Below are the code and all the weights of a small trained network. Each question names an input and a target symbol and asks about switching units off, where a switched-off unit gives its printed mean instead of its output.

import numpy as np


def w(rows, s, z=0):
    codes = np.array(rows[::2]) - 128.0
    scale = np.full(codes.shape[1], s)
    scale[-1] = z or s
    return codes * scale


def norm(h):
    return h / np.sqrt((h * h).mean(-1, keepdims=True) + 1e-5)


def f(y):
    return y / 2 * (1 + np.tanh(0.7978845608 * (y + 0.044715 * y**3)))


def softmax(a):
    e = np.exp(a - a.max(-1, keepdims=True))
    return e / e.sum(-1, keepdims=True)


def log_softmax(a):
    a = a - a.max(-1, keepdims=True)
    return a - np.log(np.exp(a).sum(-1, keepdims=True))


def net(x, mask):
    ids = ['ΓΔΛΞΣΨζηθμπτφω'.index(c) for c in x.split()]
    T = len(ids)
    res = E[ids] + P[:T]
    u = 0
    for l in range(2):
        q, k, v = (norm(res) @ M[l].T for M in (Q, K, V))
        z = softmax(np.where(np.tri(T) > 0, q @ k.T / 3**0.5, -1e9)) @ v
        res = res + np.where(mask[u], z, O[l][:, -1]) @ O[l][:, :-1]
        u += 1
        y = f(norm(res) @ A[l][:, :-1].T + A[l][:, -1])
        res = res + np.where(mask[u : u + 4], y, B[l][:, -1]) @ B[l][:, :-1]
        u += 4
    return log_softmax(norm(res)[-1] @ U[:, :-1].T + U[:, -1])


Q, K, V, O, A, B = {}, {}, {}, {}, {}, {}
E = w([
[165,110,97,117,182,117,133,141],'Γ',
[156,104,84,104,150,152,130,135],'Δ',
[186,106,112,134,194,136,118,120],'Λ',
[130,99,70,122,122,146,146,122],'Ξ',
[84,254,213,135,214,174,76,150],'Σ',
[151,102,106,80,152,174,165,111],'Ψ',
[156,113,85,174,184,102,160,131],'ζ',
[185,95,161,136,174,195,158,112],'η',
[111,129,60,111,128,132,201,115],'θ',
[132,122,94,176,143,154,216,52],'μ',
[140,115,145,146,112,114,226,160],'π',
[169,120,149,235,107,130,66,136],'τ',
[158,187,102,138,117,176,114,177],'φ',
[93,91,161,151,129,57,156,142],'ω',
],0.0084)
P = w([
[247,107,82,95,86,76,126,82],'0',
[221,92,90,118,120,97,136,129],'1',
[189,100,111,118,123,105,151,131],'2',
[143,74,110,126,122,149,148,162],'3',
[129,86,120,140,149,153,151,170],'4',
[121,96,145,150,179,154,152,178],'5',
[83,106,139,153,165,168,157,186],'6',
[53,132,150,146,173,166,161,169],'7',
[46,151,148,157,197,174,167,181],'8',
[40,180,152,170,253,166,161,188],'9',
],0.0046)
Q[0] = w([
[161,222,180,82,39,96,85,71],'0.h0',
[227,136,137,214,170,148,251,206],'0.h0',
[130,179,64,155,233,107,141,111],'0.h0',
],0.011)
K[0] = w([
[197,126,55,38,38,58,104,71],'0.h0',
[2,252,184,94,112,101,63,189],'0.h0',
[83,171,217,133,104,173,176,30],'0.h0',
],0.0085)
V[0] = w([
[111,2,196,93,174,83,80,56],'0.h0',
[67,131,183,131,57,37,121,153],'0.h0',
[190,141,239,243,76,145,209,117],'0.h0',
],0.0067)
O[0] = w([
[151,3,231,136,248,122,152,136,48],'0.h0',
[132,144,251,97,92,94,183,47,81],'0.h0',
[245,193,140,133,64,220,180,108,255],'0.h0',
],0.0048,0.0082)
A[0] = w([
[62,125,134,148,132,166,170,157,172],'0.n0',
[123,112,179,91,148,6,104,155,3],'0.n1',
[83,52,134,123,122,120,26,140,86],'0.n2',
[80,185,200,97,120,142,94,129,20],'0.n3',
],0.011,0.00069)
B[0] = w([
[212,140,115,167,246,94,147,147,251],'0.n0',
[190,154,159,112,45,162,98,130,126],'0.n1',
[162,253,167,120,107,50,128,5,138],'0.n2',
[61,115,194,129,71,227,90,163,103],'0.n3',
],0.0064,0.0024)
Q[1] = w([
[146,175,79,98,216,231,184,97],'1.h0',
[173,168,144,85,61,144,225,144],'1.h0',
[167,243,75,155,157,157,178,248],'1.h0',
],0.017)
K[1] = w([
[76,133,153,249,137,82,193,186],'1.h0',
[161,185,226,137,58,131,49,198],'1.h0',
[42,218,167,125,153,229,136,132],'1.h0',
],0.013)
V[1] = w([
[160,146,178,48,118,83,55,252],'1.h0',
[95,136,103,56,192,199,116,72],'1.h0',
[149,108,140,225,110,142,16,62],'1.h0',
],0.013)
O[1] = w([
[180,253,170,102,192,113,5,45,6],'1.h0',
[112,79,26,120,151,177,184,40,14],'1.h0',
[67,173,126,219,204,170,192,185,3],'1.h0',
],0.0082,0.005)
A[1] = w([
[70,149,148,134,171,156,74,61,72],'1.n0',
[134,108,252,136,174,79,139,120,74],'1.n1',
[135,92,96,140,123,117,157,148,197],'1.n2',
[147,102,190,115,69,121,112,156,2],'1.n3',
],0.019,0.00084)
B[1] = w([
[163,27,187,218,13,78,109,104,155],'1.n0',
[13,97,121,93,137,248,28,85,137],'1.n1',
[125,159,182,97,139,106,83,114,193],'1.n2',
[174,193,171,100,140,107,231,79,249],'1.n3',
],0.011,0.015)
U = w([
[147,75,180,205,43,111,59,82,148],'Γ',
[123,121,107,211,146,66,145,59,117],'Δ',
[182,126,119,206,255,112,160,103,105],'Λ',
[7,176,138,134,180,29,152,107,155],'Ξ',
[116,130,137,123,128,128,134,120,5],'Σ',
[108,86,49,63,223,114,166,38,163],'Ψ',
[123,133,195,90,187,23,60,201,137],'ζ',
[246,81,144,90,207,201,97,176,57],'η',
[124,74,117,45,86,73,75,100,96],'θ',
[90,18,101,112,74,146,208,199,173],'μ',
[212,194,208,72,92,87,215,101,153],'π',
[77,199,215,211,166,182,170,223,85],'τ',
[142,226,23,132,56,155,101,159,135],'φ',
[49,141,195,80,130,229,98,59,202],'ω',
],0.0063,0.0029)

Each question gives the input, a string of symbols that net reads in full, and the target symbol t.
The units are the heads (3 rows each of Q, K, V and O) and the neurons (one row each of A and B). Each row of codes is followed by its name. A weight is (code - 128) times the scale printed after its matrix; where a second scale follows, it is the last column's (O, A, B and U).
mask holds one flag per unit, layer by layer, with each layer's heads first. A switched-off unit (its flag False) gives its mean, the last column of its rows in O or B, instead of its output. The means were averaged over made-up inputs and are rounded, as every weight is.
A unit's drop is (log p(t) with every unit on - log p(t) with that unit switched off) / (log p(t) with every unit on - log p(t) with every unit switched off).
The circuit of an input: a set's keep is (log p(t) with only the set's units on - log p(t) with every unit switched off) / (log p(t) with every unit on - log p(t) with every unit switched off). Starting from all 10 units, units are removed one at a time, each time the one whose removal leaves the highest keep (on an exact tie, the one counted first), for as long as the keep stays at least 0.8.
units of the circuit, in order: the units of the circuit, biggest drop first
top k neurons: the k neurons with the biggest drops, biggest first
top k neurons in layer l: the k neurons of layer l with the biggest drops, biggest first
input μ π π ζ π μ τ ζ, target τ: units of the circuit, in order	[1.h0]
input π Ψ Σ θ, target Γ: units of the circuit, in order	[1.n0; 1.h0; 1.n3; 0.h0]
input θ Ξ π Ψ Ψ Γ, target Ψ: top 2 neurons	[1.n0; 1.n3]
input φ π Ξ Γ μ μ ζ μ μ Σ, target Γ: units of the circuit, in order	[1.n0; 1.h0]
input π Ξ ζ Ψ Λ Ψ, target Ψ: units of the circuit, in order	[0.h0; 1.h0]
input μ Γ μ π τ π μ, target τ: units of the circuit, in order	[1.h0; 1.n3; 0.n0]
input ω Σ π Δ π Ξ Δ Ξ Γ, target Γ: units of the circuit, in order	[1.n0; 1.h0; 1.n3]
input φ π Ψ π θ Γ Σ τ, target Γ: top 2 neurons	[1.n0; 1.n3]
input μ Σ Ξ, target Γ: units of the circuit, in order	[1.h0; 1.n0; 1.n3; 0.h0]
input μ Λ π π Ψ Δ φ π μ, target φ: units of the circuit, in order	[1.n3; 0.h0]
input Ψ ζ μ Δ π π Ψ Ψ θ, target θ: top 2 neurons in layer 1	[1.n3; 1.n2]
input Γ π η φ, target φ: units of the circuit, in order	[0.h0; 1.n3]
input Ψ η μ ζ Ξ Γ, target ζ: top 2 neurons	[1.n2; 1.n3]
input Σ π π μ Ψ, target Γ: units of the circuit, in order	[1.h0; 1.n0; 0.h0]
input π Λ Ψ Λ, target Ψ: units of the circuit, in order	[0.h0; 1.h0; 1.n0]
input ω π π, target ω: top 2 neurons	[1.n1; 0.n1]
input μ Ψ ζ, target μ: top 2 neurons	[1.n3; 0.n0]
input Ψ π ζ Ξ Ψ Γ Ξ ω μ η, target ω: units of the circuit, in order	[0.h0; 1.n1]
input π φ ζ Λ Ξ, target ζ: top neuron	[1.n2]
input π π π Σ π η, target Γ: top 2 neurons	[1.n0; 1.n3]
input Λ Γ μ μ π Γ Γ π Λ ω, target ω: top neuron	[1.n1]
input Γ Γ π Σ π π π, target Λ: top 2 neurons in layer 0	[0.n0; 0.n3]
input Ψ μ π μ Ψ Γ Σ, target Γ: top 2 neurons in layer 1	[1.n0; 1.n3]
